Rows are numbered. After the first five, each row is followed by the numbers of the four nearest rows among all rows above it, by straight-line distance, nearest first.
0: -3.780; 2.481; 3.005; 0.896; -3.765; -3.454; -2.505; 3.267; 2.613; -1.023; -3.054; -3.579; 7.094; -2.632; -5.730; -1.556; 2.385; 1.623; 2.395; -0.155; 0.609; 2.454; 4.707; 0.778; 6.071; -1.502; 3.215; -1.316; 0.065
1: -3.401; 1.158; -0.421; -2.846; -1.575; -4.658; -2.733; 1.633; 0.730; -1.420; -4.094; -0.428; 3.993; 0.654; -1.108; -0.071; -0.163; 0.029; 0.510; -1.403; 0.193; -3.140; 2.503; -0.721; 3.416; -1.144; 2.521; -4.035; 0.822
2: -4.837; 5.587; 1.904; -2.640; -1.261; -2.761; 0.423; 5.146; -0.329; -1.026; -1.571; 3.035; 4.933; 1.297; -6.886; -0.997; 0.684; 3.050; 5.742; 1.038; 0.278; 0.223; 4.900; 0.008; 0.864; 2.227; -0.390; -5.422; -1.244
3: -3.866; 2.484; 0.044; -3.115; 0.468; -5.380; -0.041; 4.950; 0.555; -3.323; -3.644; -3.204; 5.675; 3.382; -2.253; -1.204; 3.478; 2.321; 5.108; 0.437; -0.492; -0.130; 4.058; 1.126; 1.216; -1.366; 1.844; -3.806; 2.566
4: -4.330; 0.976; 2.143; -3.276; -1.795; 0.939; -3.405; 1.989; 1.124; -2.588; 1.913; -2.241; 1.296; -0.145; -4.692; -1.813; 3.898; -0.864; 2.832; -1.399; 1.191; -0.125; -0.992; 1.332; 0.886; -2.196; 0.097; -0.040; 1.328
5: -9.284; 3.774; 0.891; -1.680; -0.471; -3.473; -0.760; 6.718; 3.985; -2.675; -2.482; -2.711; 9.999; 1.772; -5.695; -1.435; 1.909; 5.830; 6.042; 4.803; 4.263; -3.714; 4.184; 3.131; -1.128; -0.764; 2.660; -3.108; -2.278  3 2 0 1
6: 0.376; 0.986; 0.476; -0.020; 0.680; -0.129; 1.096; 1.998; 2.485; -0.008; -1.908; -1.234; 0.199; 0.872; -1.360; -0.653; -2.620; -0.413; -3.159; 0.563; -2.632; 1.914; 1.211; 0.641; 2.377; 0.057; 4.838; -5.016; -1.133  1 4 0 3
7: -4.371; 1.225; 0.403; -1.099; -3.589; -3.503; -1.014; 4.317; 0.367; -1.303; -0.888; -2.537; 1.717; 2.030; -4.536; -2.025; 2.481; -2.534; 1.987; -0.201; 2.932; -0.936; 1.293; -0.649; -0.151; -0.940; 2.917; -4.077; -0.596  1 4 3 0
8: 1.356; 0.615; 0.367; -2.936; 0.107; -5.281; -2.411; 1.340; 4.833; -1.614; 2.279; -0.266; -2.247; -1.298; -1.137; -1.731; -0.942; -1.508; -1.350; -0.335; 1.374; -2.358; -1.553; -1.678; 0.845; -1.420; 4.994; -3.472; 0.189  6 1 7 4
9: 1.485; 1.897; -2.450; 0.130; 1.182; 0.594; -6.083; -0.974; 0.901; 0.443; 5.523; 1.898; -4.881; -0.998; -4.345; -0.398; -0.451; -0.954; -2.279; 2.621; -2.992; 1.053; -2.534; 0.787; 4.639; -2.211; 1.504; 1.248; 0.872  8 6 4 1
10: -3.076; 2.083; 0.111; -1.268; -1.736; -2.808; -1.629; 2.996; 0.717; -4.464; 0.546; -1.985; 3.454; 1.043; -7.818; -1.577; 1.970; 1.790; 5.234; 0.628; -0.633; 0.366; 1.173; 0.769; 1.577; -0.565; -0.239; 0.502; -2.329  4 7 2 3
11: -5.239; 0.772; 2.795; -1.565; -3.020; -6.382; -0.899; 2.845; 2.291; -0.030; -4.777; -3.753; 3.754; -0.072; 1.020; -0.887; 6.415; -1.088; 1.478; -1.506; 2.082; -1.146; 1.939; -1.001; -0.835; -1.346; 0.662; -7.044; 1.844  7 1 3 0
12: -7.224; 1.146; -1.478; 0.216; -4.569; -1.655; -2.588; 3.982; 2.916; -0.929; 0.935; -2.307; 6.149; -0.695; -7.943; 1.486; 0.643; -3.223; 1.927; 2.323; 2.580; 0.041; 1.770; 0.454; 3.314; 1.272; 2.255; -2.902; -0.455  7 0 10 4
13: -3.535; 2.916; 0.440; -2.926; -3.271; -2.797; -2.619; 2.107; 0.741; -2.246; 2.898; -2.640; 4.566; -1.738; -3.263; 0.911; 1.608; -0.714; 0.112; -0.759; 1.333; 0.898; 2.844; -0.230; 1.736; -2.697; 1.637; -2.304; 0.344  4 7 1 12
14: 3.625; 1.341; -2.859; -0.907; 0.020; -1.330; -1.869; -1.149; -2.832; 2.325; 3.554; 1.975; -6.676; 2.807; -1.184; 0.637; -3.201; -2.311; -4.442; -3.087; -0.567; 1.988; -1.299; -2.816; 2.938; -1.456; -0.980; -0.297; 1.181  9 8 6 13
15: 3.347; 0.039; -2.911; 1.711; 0.483; 0.583; -1.714; -1.838; -1.731; 0.681; 2.062; 2.755; -4.373; 1.130; -0.356; -1.265; -3.540; -3.374; -1.986; -2.576; -2.702; 0.228; -1.663; -2.899; 1.881; 0.178; 3.086; 0.816; 1.021  14 9 6 8
16: 4.954; 1.345; 0.089; -2.442; -2.825; 0.471; -4.513; -4.977; 0.687; 3.364; 3.016; 2.670; -6.120; 0.923; -0.510; 0.976; -1.194; -0.398; -2.657; -6.212; -2.553; -2.593; -3.124; -3.249; 4.163; 1.235; 2.242; 4.224; -0.095  15 14 9 8
17: 0.498; 0.448; -0.387; 3.393; 1.557; -1.802; -2.063; -3.383; 2.937; 1.615; 3.366; 1.066; -2.284; -0.233; -4.111; 2.757; -4.928; -0.566; -3.028; -3.076; 0.579; 0.769; 0.906; -3.283; 7.917; 1.395; 0.652; 2.788; 2.000  15 14 9 16
18: -1.293; 0.845; 2.202; -2.963; 0.137; -3.400; -0.378; 2.002; 0.871; -2.163; -2.799; -3.158; 1.549; -0.709; -1.043; -1.223; 2.124; -0.674; 2.189; 2.789; -0.989; -2.341; 2.129; 0.790; -0.099; -2.489; 2.886; -1.756; 1.293  1 7 3 13
19: 0.569; -0.163; -1.516; 0.386; 0.235; -0.857; -6.756; -1.518; 4.671; -0.324; 4.737; -0.676; -4.756; -0.150; -3.081; 0.370; -4.450; -0.987; -3.144; -3.036; -0.590; 0.508; -1.710; -0.003; 5.258; -0.492; 2.381; 5.598; 2.071  17 9 15 16
20: -3.286; 4.470; 1.933; -2.046; -3.248; -1.664; -2.400; 1.374; 0.509; -3.367; 1.478; 0.139; 2.507; -2.090; -4.347; 0.653; 5.722; 1.821; 4.443; 1.908; 1.825; -1.497; 1.006; 3.692; -1.813; -0.272; 5.022; -3.598; -1.428  13 4 7 10
21: -6.970; 3.571; 0.461; -1.309; -0.216; -3.564; -4.510; 3.091; 3.329; -0.691; -1.455; -3.337; 4.938; 2.930; -7.249; 0.291; 1.519; 3.108; 6.142; 0.127; 3.403; -0.633; 4.000; 0.363; 0.966; -2.278; 6.353; -5.269; 2.058  3 7 5 0
22: -1.055; 0.751; -1.340; -1.093; -0.802; -2.405; -3.096; 0.971; -0.174; -1.417; -0.409; 0.467; 1.792; 0.556; -3.641; 0.269; -1.607; 0.942; 1.131; 0.049; -0.148; 0.133; 0.909; -2.793; 1.448; -3.011; 3.032; -5.106; 0.448  1 13 7 6
23: -3.851; 0.994; 1.739; -2.458; -0.638; -2.637; -0.732; 2.378; 2.922; -0.332; -1.142; 0.068; 5.023; 1.616; -6.023; 2.047; 0.613; 0.895; 3.709; -3.638; -3.174; 2.176; 2.834; 1.109; 0.306; -2.369; 1.947; -0.930; 2.997  13 10 3 22
24: 0.935; -0.181; -1.588; 0.929; 0.013; -1.422; -0.400; -1.929; 4.578; -1.349; 0.148; 0.836; 0.862; -2.217; -0.850; 1.515; 1.452; 3.297; -1.274; -0.771; -1.848; 1.459; 0.510; 1.000; 1.934; -2.240; 4.337; -1.804; 2.163  6 22 8 18
25: 1.764; 3.237; -0.228; 1.552; 2.439; 1.738; -2.958; -0.588; -0.961; 0.453; 4.467; -1.237; -4.717; -0.263; -0.568; 0.555; -3.108; 1.573; -2.626; -1.647; -1.826; 0.588; -2.976; -0.022; 2.869; 0.816; 1.379; -0.595; 1.902  15 9 14 19
26: 5.581; -1.255; -2.077; 0.525; -0.220; 2.237; -4.433; -3.811; 0.660; 2.295; 0.244; 0.768; -4.526; -1.236; 1.608; -1.106; -3.693; -1.052; -3.903; -2.415; -4.552; 1.243; -2.671; -5.012; 3.191; 0.630; 1.604; 1.081; 2.300  15 16 14 25
27: -3.511; 2.600; -0.271; -0.325; -3.704; -4.332; -2.170; 2.777; 1.539; -0.475; -4.023; 3.595; 6.153; -0.436; -4.304; -2.954; 2.128; -1.169; 1.533; -0.140; 3.289; -1.238; 2.300; -3.400; 0.439; -3.195; 1.298; -6.409; 1.130  1 7 22 11
28: 5.742; -1.417; -1.643; -0.320; 1.599; 1.296; -0.294; -5.261; -0.287; 4.760; 0.567; 3.559; -7.466; 0.198; 2.443; -1.268; -2.776; 0.290; -4.369; -6.474; -3.373; 1.810; -2.347; -2.447; 2.150; -0.398; 3.171; 0.352; 2.530  26 15 16 14
29: -4.690; 1.588; -0.032; -2.302; -1.081; -4.106; -2.064; 2.911; 2.813; -1.374; -4.128; 0.749; 7.798; -1.097; -2.090; -0.395; 1.000; 3.111; 4.210; 0.015; 2.642; 0.988; 2.034; 2.557; -2.594; -3.104; 3.057; -5.671; 0.381  3 27 1 21
30: -0.724; 1.776; -1.795; -3.205; -0.833; -1.988; 1.219; -0.311; 2.552; 0.902; 0.405; 0.142; -0.323; 0.681; 1.429; 0.500; 1.010; 1.144; -1.599; 1.730; -1.766; 0.120; -2.913; -3.598; 0.544; -1.927; 3.683; -0.984; 2.713  24 8 22 6
31: -5.493; 2.909; 1.623; -3.879; -2.050; -3.939; -0.009; 2.525; 0.542; -1.072; -3.210; -1.617; 4.653; 1.486; -4.004; 0.084; 0.671; 2.929; 5.495; 0.513; 3.218; 0.571; 0.676; 0.134; -1.523; -1.469; 3.579; -6.452; 3.093  29 3 21 7
32: -5.299; 2.558; 1.226; -5.109; -3.532; -3.363; -2.486; 6.293; 0.580; -1.893; 2.477; -1.503; 7.014; 1.242; -5.080; -2.044; 1.435; 0.980; 3.188; 0.251; 2.271; -2.728; 1.876; 1.351; -0.440; -3.742; 2.721; -3.078; 3.771  13 31 7 3
33: 1.610; -0.636; -1.991; 0.812; -2.030; -2.601; -2.101; -3.187; 3.112; 0.692; 3.236; 1.269; -2.437; -0.356; -4.754; 0.785; -2.517; 0.417; -1.415; -2.365; -0.160; 3.215; 2.995; -0.007; 7.645; -0.492; 1.692; -0.006; 2.384  17 19 24 9
34: -3.820; 1.208; 0.702; -1.034; -1.873; 0.367; -5.643; 1.041; 4.864; 0.254; -4.740; -3.179; 9.999; -2.945; -7.936; -0.401; 1.161; -0.739; 0.237; 3.674; 0.053; 1.305; -0.018; 1.689; 9.999; -0.363; 2.290; 4.051; -0.509  0 12 10 13
35: -9.138; 2.744; 0.393; -1.733; 0.024; -4.620; -4.216; 5.540; -0.520; -3.791; -1.693; -4.474; 9.649; 2.895; -5.571; -0.941; -0.029; 3.774; 7.661; -0.155; 4.226; -0.727; 3.813; 0.666; 1.366; -0.400; 3.607; -6.356; 3.084  21 31 3 5
36: -5.937; 2.984; -0.923; -4.503; 1.233; -5.576; -0.298; 2.962; 1.213; -1.978; -4.006; -2.591; 5.793; 3.610; -3.401; 0.812; 3.769; 3.343; 3.461; 4.463; 2.739; 1.519; 2.882; 4.771; -1.511; -2.944; 4.339; -7.969; 1.254  31 3 29 21
37: -0.726; -0.783; 1.101; -0.926; 0.980; -5.063; -1.785; 2.278; 1.330; 0.281; 2.895; 0.930; 0.267; -1.940; 0.509; -1.756; -0.597; -1.897; 0.320; -1.468; -1.316; 1.037; -1.054; -2.859; -0.060; -0.501; 3.479; -4.082; 0.556  8 22 30 6
38: 0.511; 1.580; 1.096; 1.301; 1.149; -1.293; -0.364; -2.441; -0.461; 2.460; -0.977; 2.824; -7.093; 1.828; -1.723; -0.251; -1.764; -2.422; -4.117; -7.150; 0.090; -1.630; -0.294; -4.912; 0.817; 0.680; 1.087; -5.791; 2.809  14 15 28 25
39: 4.032; -0.604; -0.464; -1.437; -1.326; 2.043; -4.811; -3.377; 2.450; 1.536; 3.624; 1.473; -4.235; -0.355; 0.594; 0.489; -6.153; 0.207; -3.742; -3.112; -4.078; -3.763; -2.177; -2.146; 8.412; 2.153; 4.009; 3.457; 3.008  16 26 19 15
40: -4.103; 1.844; -0.644; 0.193; -2.102; -3.063; -4.053; 5.351; 2.620; -1.624; -3.336; 0.614; 4.987; 0.907; -4.912; -2.419; -1.642; -1.405; 3.163; 3.922; 0.828; 0.535; 1.898; 1.269; 1.791; -0.001; 3.261; -5.470; 0.279  7 12 27 1
41: 1.707; -0.677; 1.485; 1.821; 0.471; -2.499; 1.281; 0.336; 3.722; 4.441; -0.762; -0.036; 2.263; -0.742; -2.114; 0.764; -2.846; -2.936; 2.739; -1.108; 1.305; 1.215; 1.373; -1.000; 5.862; -1.641; 2.818; -4.280; -0.254  6 22 37 33
42: 3.473; 0.053; -2.064; 4.366; 2.860; 0.560; -3.356; -1.358; 2.433; 0.721; 0.927; 1.409; -1.232; 1.528; -0.405; 0.140; -2.256; -3.591; -2.833; -1.961; -2.081; -0.765; -2.274; -3.793; 1.278; 0.726; 1.225; -1.807; 1.730  15 26 25 14
43: -0.722; 0.395; -1.703; -2.545; 1.062; -0.040; -5.891; -3.978; 3.219; 0.958; 6.793; 0.156; -5.906; 2.067; 0.805; 0.874; -4.240; 2.361; -4.442; 0.668; -3.766; -2.149; -1.444; -1.430; 4.402; 1.357; -0.386; 5.197; 3.560  19 39 25 9
44: -2.933; 2.044; 0.992; -3.288; -2.901; -0.820; -2.220; 4.285; 4.192; -1.056; 0.162; -1.086; 5.713; -0.203; -5.039; -0.661; 3.745; 2.302; 5.267; -0.068; 1.579; -0.219; 2.374; 2.391; 1.198; -1.964; 0.370; -1.255; 0.676  10 4 32 13
45: 0.070; 1.619; -2.695; -0.145; 0.036; -0.622; -6.438; -3.800; 4.018; 0.155; 2.573; 1.684; -8.167; 1.598; 0.237; -0.652; -0.814; 1.263; -3.187; -5.707; -0.754; 0.333; -3.102; -3.243; 5.638; 1.368; 4.416; 2.041; 2.565  19 16 39 43
46: -5.049; 0.950; 0.637; -2.074; 0.175; -1.604; 0.359; 4.001; 1.210; 0.335; 0.488; -4.238; 8.302; 0.324; -4.891; -0.762; 2.189; 0.743; 5.208; 2.407; 1.290; 0.799; 4.073; 0.801; -1.752; -1.002; -1.231; -1.304; -2.275  44 10 3 13
47: -4.387; 3.300; 1.809; -4.492; 0.082; -4.287; 0.027; 2.689; 0.088; -1.520; -0.858; -1.236; 2.463; -0.539; -6.248; -2.679; 4.250; 1.086; 2.979; 1.320; 4.116; -0.608; 3.237; 1.996; 0.248; -3.049; 2.955; -6.683; -0.386  31 7 20 36
48: -3.246; 3.045; 2.242; -6.214; -1.161; -2.445; -3.457; 1.736; -1.113; -1.983; 1.459; -0.870; 5.886; -0.676; -5.136; -2.632; 0.578; 2.513; 6.117; -0.992; -0.415; -1.848; 2.467; 0.875; 0.685; 0.953; 5.967; -5.999; 1.205  31 32 47 20
49: 4.371; -1.756; 2.293; -0.175; -2.212; -0.531; -3.427; -3.747; -0.847; 0.885; 4.751; 2.505; -7.026; -0.765; 0.362; -2.070; -2.496; -1.080; -5.371; -2.052; -3.330; -1.429; -3.315; -0.185; 4.810; 0.851; 1.973; 7.738; 1.018  16 39 19 26
50: 1.986; -1.469; -1.490; 1.522; -0.708; 0.929; -2.110; -6.736; 2.237; 3.489; 1.604; 0.432; -5.331; 0.485; -0.964; 2.903; -4.188; -2.009; -4.827; -4.594; -5.260; 0.238; -1.618; -1.826; 6.127; 0.408; 0.854; 2.759; 1.533  26 39 16 17
51: -1.438; 0.641; -3.516; 1.309; 2.472; -0.268; -1.312; -1.944; 2.831; 0.638; 4.377; 4.817; -5.062; -1.161; 1.390; -1.395; -2.972; -2.848; -0.136; -0.075; -1.855; -0.245; -2.559; -1.942; 4.361; -0.132; 0.766; 0.626; 4.059  15 42 9 25
52: -0.610; 1.348; -0.737; -1.432; -6.349; -4.144; 0.753; 2.596; 1.237; -1.173; -1.335; 0.064; 7.624; 0.259; -5.514; -1.712; -0.429; -3.083; 3.820; -0.969; -0.416; -1.821; 0.927; -1.588; -0.053; 1.152; 5.460; -3.866; -0.239  7 27 40 1
53: -5.917; 2.712; 0.866; -2.465; -2.199; -3.570; -1.573; 3.266; -1.500; -3.501; -3.550; -2.359; 4.004; 1.761; -4.395; -3.237; 3.915; 1.124; 3.800; 1.977; 5.834; -0.372; 3.351; -0.152; -4.563; -2.431; 4.381; -6.064; -0.935  47 31 7 29
54: -5.978; 3.038; 1.662; -5.764; -2.158; -6.696; -3.472; 6.369; 2.163; -0.235; -1.437; -4.334; 6.856; 3.003; -6.045; -2.093; 1.805; 2.953; 5.697; -3.154; 3.058; 0.705; 1.908; 1.695; 3.467; -0.150; 2.560; -2.865; 0.743  21 35 3 32
55: -3.413; 3.161; 3.986; -3.081; -2.510; -3.626; -2.115; 3.780; 0.675; -0.370; -6.988; -2.662; 3.881; -1.168; -0.925; -2.320; 0.396; 0.629; 2.669; -5.056; 2.255; -1.044; 2.366; 0.393; 0.765; -0.930; 1.922; -8.276; 1.987  11 1 31 29
56: 3.913; -2.465; -2.698; 0.531; -0.949; -0.561; -4.429; -1.729; 0.442; 1.844; 2.728; 1.913; -5.934; 2.003; 0.726; -0.639; -4.457; 1.189; -5.047; 0.065; -1.101; -2.371; -4.241; -3.500; 2.186; 2.370; 1.554; 5.572; -0.474  49 26 15 16
57: 1.018; 1.016; -0.773; -0.076; -1.166; -3.495; -4.098; -1.649; 3.725; -0.308; 2.307; 0.670; -4.553; -1.734; 0.645; 1.335; -2.431; -0.672; -0.531; -3.268; 2.142; -2.637; -1.654; -2.400; 3.840; -1.447; 3.097; -1.127; 0.546  8 45 19 37
